Below are the code and all the weights of a small trained network. Each question names an input and a class and asks about switching units off, where a switched-off unit gives its printed mean instead of its output.

import numpy as np


def w(rows, s, z=0):
    codes = np.array(rows[::2]) - 128.0
    scale = np.full(codes.shape[1], s)
    scale[-1] = z or s
    return codes * scale


def norm(h):
    return h / np.sqrt((h * h).mean(-1, keepdims=True) + 1e-5)


def f(y):
    return np.maximum(y, 0)


def log_softmax(a):
    a = a - a.max(-1, keepdims=True)
    return a - np.log(np.exp(a).sum(-1, keepdims=True))


def net(x, mask):
    res = np.array(x, float).reshape(1, 2) / 4 @ E
    u = 0
    for l in range(3):
        y = f(norm(res) @ A[l][:, :-1].T + A[l][:, -1])
        res = res + np.where(mask[u : u + 4], y, B[l][:, -1]) @ B[l][:, :-1]
        u += 4
    return log_softmax(norm(res)[-1] @ U[:, :-1].T + U[:, -1])


A, B = {}, {}
E = w([
[177,138,109,136,75,3,160,199,143,143,140,174],'x0',
[135,50,187,134,196,44,116,155,61,116,226,107],'x1',
],0.003)
A[0] = w([
[123,70,141,137,171,89,112,122,75,144,188,89,7],'L0N1',
[90,157,126,151,112,235,100,82,145,103,86,128,80],'L0N2',
[89,58,201,125,198,165,70,95,68,117,184,17,82],'L0N3',
[110,4,183,131,171,36,108,177,60,129,216,109,3],'L0N4',
],0.0024,0.003)
B[0] = w([
[166,169,161,138,139,162,108,126,135,90,121,147,168],'L0N1',
[109,91,86,142,123,4,144,173,132,196,115,91,242],'L0N2',
[104,108,179,101,194,131,156,102,99,117,141,145,253],'L0N3',
[178,188,188,131,130,161,125,126,116,97,203,219,227],'L0N4',
],0.0041,0.003)
A[1] = w([
[192,132,135,168,130,69,111,197,119,101,161,165,84],'L1N1',
[148,213,53,125,2,132,133,141,219,155,43,146,9],'L1N2',
[64,57,112,133,144,149,114,102,117,123,80,82,2],'L1N3',
[149,213,67,121,17,148,130,143,201,150,47,141,38],'L1N4',
],0.0039,0.00077)
B[1] = w([
[72,121,96,113,91,188,120,99,154,154,62,78,179],'L1N1',
[208,159,77,205,228,111,111,113,164,2,148,128,254],'L1N2',
[100,125,103,148,100,91,121,130,191,173,105,145,166],'L1N3',
[171,147,85,202,185,108,115,145,146,20,140,139,239],'L1N4',
],0.0053,0.0078)
A[2] = w([
[98,102,132,108,141,156,125,111,105,128,106,68,13],'L2N1',
[141,140,122,140,141,130,124,133,131,100,123,117,56],'L2N2',
[147,154,124,120,1,108,128,159,129,134,128,136,12],'L2N3',
[142,152,122,142,141,132,122,129,126,102,121,124,2],'L2N4',
],0.0093,0.00079)
B[2] = w([
[127,138,64,143,11,89,133,196,172,187,59,103,191],'L2N1',
[165,154,170,168,129,101,112,116,91,86,86,99,253],'L2N2',
[239,217,41,44,3,141,183,184,136,173,140,206,195],'L2N3',
[142,140,135,175,159,98,141,133,100,66,102,81,252],'L2N4',
],0.0041,0.0042)
U = w([
[58,79,98,120,100,132,124,119,144,216,63,76,253],'0',
[182,147,67,196,172,109,115,120,150,6,82,93,75],'1',
[132,112,210,88,181,151,119,110,71,97,185,152,99],'2',
[187,158,74,62,14,122,155,166,120,156,140,170,37],'3',
],0.011,0.0041)

Each question gives the input, the list of numbers given to net, and the class t.
The units are the neurons (one row each of A and B). Each row of codes is followed by its name. A weight is (code - 128) times the scale printed after its matrix; where a second scale follows, it is the last column's (A, B and U).
mask holds one flag per neuron, layer by layer. A switched-off neuron (its flag False) gives its mean, the last column of its row in B, instead of its output. The means were averaged over made-up inputs and are rounded, as every weight is.
A unit's drop is (log p(t) with every unit on - log p(t) with that unit switched off) / (log p(t) with every unit on - log p(t) with every unit switched off).
The circuit of an input: a set's keep is (log p(t) with only the set's units on - log p(t) with every unit switched off) / (log p(t) with every unit on - log p(t) with every unit switched off). Starting from all 12 units, units are removed one at a time, each time the one whose removal leaves the highest keep (on an exact tie, the one counted first), for as long as the keep stays at least 0.8.
circuit, biggest first: the units of the circuit, biggest drop first
top k neurons: the k neurons with the biggest drops, biggest first
k most important neurons of layer l: the k neurons of layer l with the biggest drops, biggest first
drop when u is switched off: that unit's drop, to one decimal
input [0,3], class 2: circuit, biggest first -> L1N2, L0N4, L1N4
input [4,5], class 3: 2 most important neurons of layer 1 -> L1N2, L1N4
input [0,2], class 2: top 2 neurons -> L1N2, L1N4
input [3,5], class 2: circuit, biggest first -> L0N4, L1N2, L1N4
input [-8,6], class 2: top 2 neurons -> L1N1, L1N2
input [-8,2], class 0: circuit, biggest first -> L1N2, L1N4
input [1,5], class 2: top neuron -> L0N4
input [-8,3], class 0: top 3 neurons -> L1N2, L1N4, L2N1
input [2,3], class 3: 2 most important neurons of layer 0 -> L0N3, L0N4
input [3,7], class 2: top 3 neurons -> L0N4, L1N2, L1N4
input [7,1], class 3: top 3 neurons -> L1N2, L1N4, L2N3
input [6,6], class 3: drop when L1N4 is switched off -> 0.7
input [-7,4], class 0: drop when L2N1 is switched off -> 0.4
input [-6,-1], class 0: drop when L1N4 is switched off -> 0.2
